Below is a small trained network, with its code and all its weights. Each question gives an input and a class and asks what happens when units are switched off, that is, made to give their printed mean instead of their output.

import numpy as np


def w(rows, s, z=0):
    codes = np.array(rows[::2]) - 128.0
    scale = np.full(codes.shape[1], s)
    scale[-1] = z or s
    return codes * scale


def f(y):
    return np.maximum(y, 0)


def log_softmax(a):
    a = a - a.max(-1, keepdims=True)
    return a - np.log(np.exp(a).sum(-1, keepdims=True))


def net(x, mask):
    res = np.array(x, float).reshape(1, 4) / 4 @ E
    y = f(res @ A[0][:, :-1].T + A[0][:, -1])
    res = res + np.where(mask, y, B[0][:, -1]) @ B[0][:, :-1]
    return log_softmax(res[-1] @ U[:, :-1].T + U[:, -1])


A, B = {}, {}
E = w([
[104,127,158,154,247,45,180,97],'x0',
[2,70,127,100,156,195,112,111],'x1',
[184,59,198,156,127,151,76,20],'x2',
[126,173,53,161,121,175,229,21],'x3',
],0.0089)
A[0] = w([
[98,222,81,97,93,79,179,191,32],'n0',
[125,153,115,149,135,132,111,90,20],'n1',
[186,110,199,155,119,129,93,56,17],'n2',
[134,153,89,144,131,159,185,81,107],'n3',
[108,142,139,139,160,88,123,116,4],'n4',
[157,64,152,147,142,164,101,60,11],'n5',
[81,105,93,115,116,183,84,118,38],'n6',
[129,101,218,101,155,114,61,213,115],'n7',
[103,143,134,150,200,85,128,107,32],'n8',
[170,87,195,163,128,170,110,56,46],'n9',
[74,152,85,108,156,159,159,195,38],'n10',
[192,155,95,148,53,136,99,143,96],'n11',
[200,201,105,159,130,137,154,109,71],'n12',
[101,125,143,167,190,106,149,120,60],'n13',
[145,143,103,90,51,225,96,129,57],'n14',
[243,178,150,157,112,75,120,105,30],'n15',
[112,121,181,147,132,95,73,182,94],'n16',
[50,59,143,99,138,186,119,81,66],'n17',
[127,111,183,86,142,94,102,162,5],'n18',
[138,162,100,177,108,149,183,93,88],'n19',
[104,132,137,126,253,44,146,83,110],'n20',
[138,151,84,155,152,183,162,77,108],'n21',
[123,129,137,151,191,58,147,114,78],'n22',
[199,165,152,155,86,52,121,161,16],'n23',
[158,131,99,93,42,205,93,154,64],'n24',
[106,141,105,121,90,219,76,143,83],'n25',
[127,140,108,117,129,130,133,106,13],'n26',
[48,117,161,97,159,203,120,133,61],'n27',
[94,129,85,141,131,167,157,73,124],'n28',
[100,142,96,144,122,147,154,79,130],'n29',
[116,170,88,154,116,155,171,68,98],'n30',
[7,101,143,134,163,189,119,105,31],'n31',
[91,191,63,108,144,118,164,207,29],'n32',
],0.011,0.0032)
B[0] = w([
[27,69,76,206,36,115,127,129,218],'n0',
[128,143,104,132,119,138,106,138,143],'n1',
[24,90,66,185,28,133,117,120,217],'n2',
[175,151,126,100,141,147,41,199,199],'n3',
[143,156,153,151,111,158,140,103,151],'n4',
[34,99,108,173,13,98,105,112,206],'n5',
[142,122,149,116,183,96,178,90,179],'n6',
[192,147,90,73,165,206,32,210,250],'n7',
[162,181,193,173,154,168,156,80,184],'n8',
[19,102,85,226,29,120,105,151,223],'n9',
[64,69,113,189,48,94,132,121,196],'n10',
[160,150,183,153,210,161,192,52,188],'n11',
[126,81,115,35,206,54,146,128,190],'n12',
[169,170,184,164,140,179,158,59,181],'n13',
[159,201,236,196,141,182,161,67,209],'n14',
[96,43,81,52,143,47,212,76,216],'n15',
[180,148,87,105,160,179,50,174,202],'n16',
[97,71,77,95,172,46,194,121,220],'n17',
[166,148,123,89,103,160,53,166,180],'n18',
[176,134,107,79,145,137,64,215,191],'n19',
[180,232,190,205,133,188,164,102,249],'n20',
[144,147,128,75,131,189,56,200,199],'n21',
[165,186,225,161,136,192,159,64,199],'n22',
[116,56,80,35,255,23,174,92,195],'n23',
[170,245,203,177,159,159,169,84,210],'n24',
[154,183,191,159,186,157,159,78,198],'n25',
[131,125,146,122,131,114,105,135,135],'n26',
[141,70,124,47,212,39,174,127,203],'n27',
[178,132,96,79,129,138,72,206,197],'n28',
[148,127,116,88,162,150,61,174,185],'n29',
[181,147,100,98,136,185,56,222,201],'n30',
[137,100,93,53,184,44,203,83,221],'n31',
[56,73,107,188,13,122,102,92,214],'n32',
],0.007,0.011)
U = w([
[202,140,102,80,135,172,7,186,115],'0',
[187,193,190,190,140,169,190,77,83],'1',
[147,76,88,53,167,81,214,102,251],'2',
[71,89,84,209,30,136,97,121,27],'3',
],0.012,0.002)

Each question gives the input, the list of numbers given to net, and the class t.
The units are the neurons (one row each of A and B). Each row of codes is followed by its name. A weight is (code - 128) times the scale printed after its matrix; where a second scale follows, it is the last column's (A, B and U).
mask holds one flag per neuron, in row order. A switched-off neuron (its flag False) gives its mean, the last column of its row in B, instead of its output. The means were averaged over made-up inputs and are rounded, as every weight is.
A unit's drop is (log p(t) with every unit on - log p(t) with that unit switched off) / (log p(t) with every unit on - log p(t) with every unit switched off).
The circuit of an input: a set's keep is (log p(t) with only the set's units on - log p(t) with every unit switched off) / (log p(t) with every unit on - log p(t) with every unit switched off). Starting from the 12 units with the biggest drops (on a tie, the unit counted first), units are removed one at a time, each time the one whose removal leaves the highest keep (on an exact tie, the one counted first), for as long as the keep stays at least 0.8.
circuit, biggest first: the units of the circuit, biggest drop first
unit that matters most: the unit with the biggest drop
top k neurons: the k neurons with the biggest drops, biggest first
drop of u: that unit's drop, to one decimal
input [-8,-2,1,5], class 1: unit that matters most : n14
input [6,6,3,0], class 1: top 4 neurons : (n20 n15 n13 n8)
input [-4,-5,-1,-1], class 2: top 2 neurons : (n23 n20)
input [-5,2,-2,5], class 0: top 3 neurons : (n30 n20 n28)
input [-6,-6,8,-6], class 3: top 2 neurons : (n2 n9)
input [-5,7,5,6], class 2: top 2 neurons : (n17 n31)
input [1,-7,1,6], class 2: top 4 neurons : (n15 n12 n7 n23)
input [-3,4,2,0], class 2: top 2 neurons : (n20 n17)
input [-6,2,6,3], class 1: top 2 neurons : (n14 n24)
input [-6,6,5,1], class 1: top 3 neurons : (n14 n24 n25)
input [-2,4,6,-5], class 3: top 2 neurons : (n9 n5)
input [6,-8,1,5], class 2: top 2 neurons : (n15 n12)
input [-7,7,7,4], class 1: top 2 neurons : (n14 n24)
input [0,-8,-3,-6], class 2: circuit, biggest first : (n23)
input [4,-6,2,-3], class 2: top 2 neurons : (n15 n23)
input [-5,5,2,-4], class 1: top 2 neurons : (n14 n24)
input [-4,-6,3,4], class 2: top 2 neurons : (n15 n12)
input [2,-2,-6,1], class 3: drop of n28 : 0.0
input [2,6,8,-7], class 3: drop of n21 : 0.2
input [5,-5,7,-3], class 3: circuit, biggest first : (n2)
input [5,2,1,-4], class 1: drop of n8 : 0.1
input [-6,8,6,8], class 0: drop of n30 : 0.8
